Here is a tiny trained network, its code and every weight. The questions are about switching its units off for an input and a class, where a switched-off unit gives its printed mean instead of its output.

import numpy as np


def w(rows, s, z=0):
    codes = np.array(rows[::2]) - 128.0
    scale = np.full(codes.shape[1], s)
    scale[-1] = z or s
    return codes * scale


def norm(h):
    return h / np.sqrt((h * h).mean(-1, keepdims=True) + 1e-5)


def f(y):
    return y / 2 * (1 + np.tanh(0.7978845608 * (y + 0.044715 * y**3)))


def log_softmax(a):
    a = a - a.max(-1, keepdims=True)
    return a - np.log(np.exp(a).sum(-1, keepdims=True))


def net(x, mask):
    res = np.array(x, float).reshape(1, 4) / 4 @ E
    u = 0
    for l in range(2):
        y = f(norm(res) @ A[l][:, :-1].T + A[l][:, -1])
        res = res + np.where(mask[u : u + 3], y, B[l][:, -1]) @ B[l][:, :-1]
        u += 3
    return log_softmax(norm(res)[-1] @ U[:, :-1].T + U[:, -1])


A, B = {}, {}
E = w([
[121,255,91,20,104,124,131,74,50],'x0',
[91,64,77,144,102,93,204,123,164],'x1',
[102,104,126,61,46,177,110,196,91],'x2',
[81,120,207,125,172,187,225,77,55],'x3',
],0.0076)
A[0] = w([
[123,108,197,161,103,98,126,207,157,76],'L0N1',
[187,63,181,146,185,72,141,211,121,53],'L0N2',
[63,105,192,63,53,84,254,151,64,3],'L0N3',
],0.0051,0.0034)
B[0] = w([
[86,117,20,131,91,127,253,178,202,186],'L0N1',
[185,37,160,233,124,63,14,92,111,190],'L0N2',
[124,79,155,187,142,65,176,220,68,250],'L0N3',
],0.011,0.0019)
A[1] = w([
[126,78,129,218,189,55,105,200,153,19],'L1N1',
[56,89,72,100,102,117,254,232,49,232],'L1N2',
[174,161,222,197,201,108,88,151,121,250],'L1N3',
],0.0067,0.0013)
B[1] = w([
[247,94,165,209,107,20,186,122,196,218],'L1N1',
[158,167,157,48,249,156,153,37,83,253],'L1N2',
[153,75,91,2,232,107,133,123,51,188],'L1N3',
],0.0086,0.0071)
U = w([
[147,117,144,10,234,124,174,104,67,188],'0',
[2,106,149,147,81,146,76,112,139,3],'1',
[135,219,27,14,59,103,92,135,143,188],'2',
[245,76,121,181,120,63,147,151,193,105],'3',
],0.0099,0.0035)

Each question gives the input, the list of numbers given to net, and the class t.
The units are the neurons (one row each of A and B). Each row of codes is followed by its name. A weight is (code - 128) times the scale printed after its matrix; where a second scale follows, it is the last column's (A, B and U).
mask holds one flag per neuron, layer by layer. A switched-off neuron (its flag False) gives its mean, the last column of its row in B, instead of its output. The means were averaged over made-up inputs and are rounded, as every weight is.
A unit's drop is (log p(t) with every unit on - log p(t) with that unit switched off) / (log p(t) with every unit on - log p(t) with every unit switched off).
The circuit of an input: a set's keep is (log p(t) with only the set's units on - log p(t) with every unit switched off) / (log p(t) with every unit on - log p(t) with every unit switched off). Starting from all 6 units, units are removed one at a time, each time the one whose removal leaves the highest keep (on an exact tie, the one counted first), for as long as the keep stays at least 0.8.
circuit, biggest first: the units of the circuit, biggest drop first
k most important neurons: the k neurons with the biggest drops, biggest first
k most important neurons of layer l: the k neurons of layer l with the biggest drops, biggest first
drop of u: that unit's drop, to one decimal
input [7,0,-2,-1], class 2: circuit, biggest first	[L1N2 L0N3]
input [3,3,-6,-1], class 2: 4 most important neurons	[L1N2 L1N1 L0N3 L0N2]
input [0,2,1,-2], class 2: circuit, biggest first	[L0N3 L1N3 L1N1]
input [-1,-2,4,-6], class 2: 3 most important neurons	[L0N3 L1N1 L0N2]
input [8,-6,2,0], class 2: 3 most important neurons	[L1N2 L1N3 L0N3]
input [1,8,2,-5], class 2: 2 most important neurons	[L0N3 L1N3]
input [6,1,0,-1], class 2: 2 most important neurons of layer 0	[L0N1 L0N3]
input [7,1,-6,2], class 2: 2 most important neurons	[L1N2 L0N3]
input [-3,-2,8,-3], class 2: 3 most important neurons	[L0N3 L1N3 L1N1]
input [5,-4,-4,-2], class 2: circuit, biggest first	[L1N2]
input [6,5,8,-4], class 0: 3 most important neurons	[L1N2 L0N3 L0N2]
input [2,0,-1,-3], class 2: 2 most important neurons	[L1N1 L1N2]
input [3,7,-6,-2], class 2: drop of L1N1	0.7
